Below are the code and all the weights of a small trained network. Each question names an input and a class and asks about switching units off, where a switched-off unit gives its printed mean instead of its output.

import numpy as np


def w(rows, s, z=0):
    codes = np.array(rows[::2]) - 128.0
    scale = np.full(codes.shape[1], s)
    scale[-1] = z or s
    return codes * scale


def f(y):
    return y / 2 * (1 + np.tanh(0.7978845608 * (y + 0.044715 * y**3)))


def log_softmax(a):
    a = a - a.max(-1, keepdims=True)
    return a - np.log(np.exp(a).sum(-1, keepdims=True))


def net(x, mask):
    res = np.array(x, float).reshape(1, 5) / 4 @ E
    y = f(res @ A[0][:, :-1].T + A[0][:, -1])
    res = res + np.where(mask, y, B[0][:, -1]) @ B[0][:, :-1]
    return log_softmax(res[-1] @ U[:, :-1].T + U[:, -1])


A, B = {}, {}
E = w([
[124,74,191,152],'x0',
[95,200,106,130],'x1',
[97,130,80,51],'x2',
[1,95,160,89],'x3',
[184,171,183,113],'x4',
],0.0097)
A[0] = w([
[108,170,8,98,180],'neuron 0',
[108,177,23,69,184],'neuron 1',
[87,32,177,130,209],'neuron 2',
[212,138,131,143,159],'neuron 3',
[254,126,96,166,173],'neuron 4',
[45,96,94,148,254],'neuron 5',
[196,189,162,111,214],'neuron 6',
[184,85,220,228,252],'neuron 7',
[105,170,211,104,181],'neuron 8',
[187,173,61,132,91],'neuron 9',
[222,127,136,177,190],'neuron 10',
[85,46,174,102,182],'neuron 11',
[127,238,132,88,205],'neuron 12',
[171,193,176,164,196],'neuron 13',
[173,121,148,171,161],'neuron 14',
[83,167,194,219,152],'neuron 15',
[73,4,172,88,189],'neuron 16',
],0.0095,0.0054)
B[0] = w([
[97,195,68,1,204],'neuron 0',
[93,202,111,22,208],'neuron 1',
[68,77,157,138,225],'neuron 2',
[229,76,113,126,183],'neuron 3',
[215,66,69,99,218],'neuron 4',
[17,132,121,141,232],'neuron 5',
[227,128,187,149,196],'neuron 6',
[119,101,109,222,254],'neuron 7',
[113,141,198,175,176],'neuron 8',
[168,114,118,77,164],'neuron 9',
[222,80,69,185,208],'neuron 10',
[63,75,168,105,212],'neuron 11',
[148,205,184,98,190],'neuron 12',
[217,151,162,204,193],'neuron 13',
[172,111,72,189,169],'neuron 14',
[68,170,144,203,182],'neuron 15',
[54,64,166,81,243],'neuron 16',
],0.0086,0.0099)
U = w([
[112,204,167,227,140],'0',
[141,185,228,79,136],'1',
[195,147,88,69,3],'2',
[182,28,61,192,166],'3',
[32,1,189,122,156],'4',
[38,212,21,65,139],'5',
],0.0088,0.0022)

Each question gives the input, the list of numbers given to net, and the class t.
The units are the neurons (one row each of A and B). Each row of codes is followed by its name. A weight is (code - 128) times the scale printed after its matrix; where a second scale follows, it is the last column's (A, B and U).
mask holds one flag per neuron, in row order. A switched-off neuron (its flag False) gives its mean, the last column of its row in B, instead of its output. The means were averaged over made-up inputs and are rounded, as every weight is.
A unit's drop is (log p(t) with every unit on - log p(t) with that unit switched off) / (log p(t) with every unit on - log p(t) with every unit switched off).
The circuit of an input: a set's keep is (log p(t) with only the set's units on - log p(t) with every unit switched off) / (log p(t) with every unit on - log p(t) with every unit switched off). Starting from the 12 units with the biggest drops (on a tie, the unit counted first), units are removed one at a time, each time the one whose removal leaves the highest keep (on an exact tie, the one counted first), for as long as the keep stays at least 0.8.
circuit, biggest first: the units of the circuit, biggest drop first
top k neurons: the k neurons with the biggest drops, biggest first
drop when u is switched off: that unit's drop, to one decimal
input [4,8,5,7,-3], class 5: circuit, biggest first => (neuron 1)
input [8,8,-4,-4,2], class 3: top 2 neurons => (neuron 10; neuron 4)
input [2,4,-8,0,-6], class 0: circuit, biggest first => (neuron 15; neuron 16)
input [1,1,3,2,-7], class 5: circuit, biggest first => (neuron 0; neuron 1)
input [4,-6,3,-1,4], class 3: circuit, biggest first => (neuron 5; neuron 1)
input [8,5,-1,-1,1], class 0: circuit, biggest first => (neuron 4; neuron 15; neuron 16)
input [8,-6,-6,0,1], class 3: top 2 neurons => (neuron 10; neuron 7)
input [-7,-5,-2,-4,-6], class 2: top 2 neurons => (neuron 0; neuron 7)
input [0,2,7,6,-3], class 5: top 2 neurons => (neuron 0; neuron 1)
input [8,-2,5,-4,7], class 3: drop when neuron 2 is switched off => 0.0
input [-6,4,7,-6,3], class 2: drop when neuron 6 is switched off => 0.3
input [-1,1,7,3,7], class 1: drop when neuron 4 is switched off => 0.1
input [-1,-1,1,4,8], class 1: drop when neuron 7 is switched off => 0.3
